Below are the code and all the weights of a small trained network. Each question names an input and a class and asks about switching units off, where a switched-off unit gives its printed mean instead of its output.

import numpy as np


def w(rows, s, z=0):
    codes = np.array(rows[::2]) - 128.0
    scale = np.full(codes.shape[1], s)
    scale[-1] = z or s
    return codes * scale


def f(y):
    return np.maximum(y, 0)


def log_softmax(a):
    a = a - a.max(-1, keepdims=True)
    return a - np.log(np.exp(a).sum(-1, keepdims=True))


def net(x, mask):
    res = np.array(x, float).reshape(1, 3) / 4 @ E
    y = f(res @ A[0][:, :-1].T + A[0][:, -1])
    res = res + np.where(mask, y, B[0][:, -1]) @ B[0][:, :-1]
    return log_softmax(res[-1] @ U[:, :-1].T + U[:, -1])


A, B = {}, {}
E = w([
[25,3,186,223,42,227,120,179,225],'x0',
[12,219,240,196,190,169,29,70,88],'x1',
[117,107,234,18,193,33,75,206,223],'x2',
],0.0057)
A[0] = w([
[187,46,86,83,65,116,204,167,155,48],'neuron 1',
[215,200,108,29,206,52,146,90,8,114],'neuron 2',
[83,73,149,168,29,178,127,162,206,34],'neuron 3',
[89,63,156,190,74,174,101,158,213,110],'neuron 4',
[94,92,198,66,154,84,95,167,191,116],'neuron 5',
[132,117,46,231,48,216,159,70,51,150],'neuron 6',
[118,96,151,128,114,130,150,100,127,252],'neuron 7',
[43,182,219,173,175,176,48,96,163,155],'neuron 8',
[133,122,47,200,34,233,159,73,59,56],'neuron 9',
[2,186,219,187,190,155,48,107,113,100],'neuron 10',
[183,37,85,96,58,106,201,194,196,106],'neuron 11',
[196,53,75,76,79,136,182,170,177,231],'neuron 12',
[45,37,162,192,50,170,112,161,225,176],'neuron 13',
[136,79,189,88,154,89,85,177,199,66],'neuron 14',
[82,56,157,163,69,196,155,149,198,40],'neuron 15',
[124,114,175,21,188,79,115,163,193,122],'neuron 16',
[190,69,46,52,48,89,208,198,190,61],'neuron 17',
[157,180,59,185,81,176,194,43,38,53],'neuron 18',
[134,101,198,71,192,101,109,201,180,25],'neuron 19',
],0.0057,0.0049)
B[0] = w([
[81,199,195,134,29,184,209,27,52,183],'neuron 1',
[254,225,39,32,231,81,48,62,215,253],'neuron 2',
[139,241,52,60,196,37,54,31,206,190],'neuron 3',
[183,203,52,39,199,67,36,70,200,208],'neuron 4',
[63,77,201,66,181,103,222,198,112,195],'neuron 5',
[46,47,175,28,204,77,226,231,142,246],'neuron 6',
[199,43,128,17,245,240,66,229,71,207],'neuron 7',
[101,142,209,147,86,254,182,67,55,243],'neuron 8',
[9,34,212,23,175,11,245,199,168,212],'neuron 9',
[118,212,194,137,71,233,186,23,26,242],'neuron 10',
[132,214,175,149,53,230,187,57,50,209],'neuron 11',
[179,151,167,109,98,245,154,119,44,237],'neuron 12',
[225,183,27,37,250,94,55,79,200,255],'neuron 13',
[38,42,196,50,174,43,220,199,122,176],'neuron 14',
[185,245,26,34,167,15,50,47,244,189],'neuron 15',
[71,68,175,48,221,65,186,193,116,205],'neuron 16',
[88,226,183,119,47,204,199,35,81,205],'neuron 17',
[30,91,143,37,204,26,213,175,195,202],'neuron 18',
[20,63,190,32,168,12,250,159,144,170],'neuron 19',
],0.0049,0.0076)
U = w([
[213,233,25,96,210,50,45,57,226,59],'0',
[23,25,212,102,167,35,227,240,154,28],'1',
[102,217,207,148,43,247,174,28,45,17],'2',
[201,75,120,117,194,227,73,203,92,239],'3',
[106,34,45,221,24,36,1,228,185,3],'4',
[102,36,70,232,15,25,10,199,206,3],'5',
[119,37,81,244,31,20,33,194,220,3],'6',
],0.0061,0.0049)

Each question gives the input, the list of numbers given to net, and the class t.
The units are the neurons (one row each of A and B). Each row of codes is followed by its name. A weight is (code - 128) times the scale printed after its matrix; where a second scale follows, it is the last column's (A, B and U).
mask holds one flag per neuron, in row order. A switched-off neuron (its flag False) gives its mean, the last column of its row in B, instead of its output. The means were averaged over made-up inputs and are rounded, as every weight is.
A unit's drop is (log p(t) with every unit on - log p(t) with that unit switched off) / (log p(t) with every unit on - log p(t) with every unit switched off).
The circuit of an input: a set's keep is (log p(t) with only the set's units on - log p(t) with every unit switched off) / (log p(t) with every unit on - log p(t) with every unit switched off). Starting from the 12 units with the biggest drops (on a tie, the unit counted first), units are removed one at a time, each time the one whose removal leaves the highest keep (on an exact tie, the one counted first), for as long as the keep stays at least 0.8.
circuit, biggest first: the units of the circuit, biggest drop first
top k neurons: the k neurons with the biggest drops, biggest first
drop when u is switched off: that unit's drop, to one decimal
input [4,3,4], class 0: circuit, biggest first => neuron 13
input [8,-4,-7], class 0: top 4 neurons => neuron 13; neuron 15; neuron 3; neuron 4
input [-5,8,3], class 2: top 2 neurons => neuron 10; neuron 8
input [6,-6,-5], class 0: top 4 neurons => neuron 13; neuron 15; neuron 3; neuron 4
input [6,3,5], class 0: top 2 neurons => neuron 13; neuron 4
input [-2,1,2], class 3: top 2 neurons => neuron 13; neuron 15
input [8,8,0], class 0: top 4 neurons => neuron 13; neuron 4; neuron 15; neuron 3
input [-3,3,-4], class 1: top 2 neurons => neuron 13; neuron 18
input [-1,1,2], class 3: top 3 neurons => neuron 9; neuron 6; neuron 18
input [-7,0,-8], class 1: drop when neuron 13 is switched off => 0.2
input [5,5,-8], class 1: drop when neuron 6 is switched off => 0.2
input [4,4,-7], class 1: drop when neuron 6 is switched off => 0.1
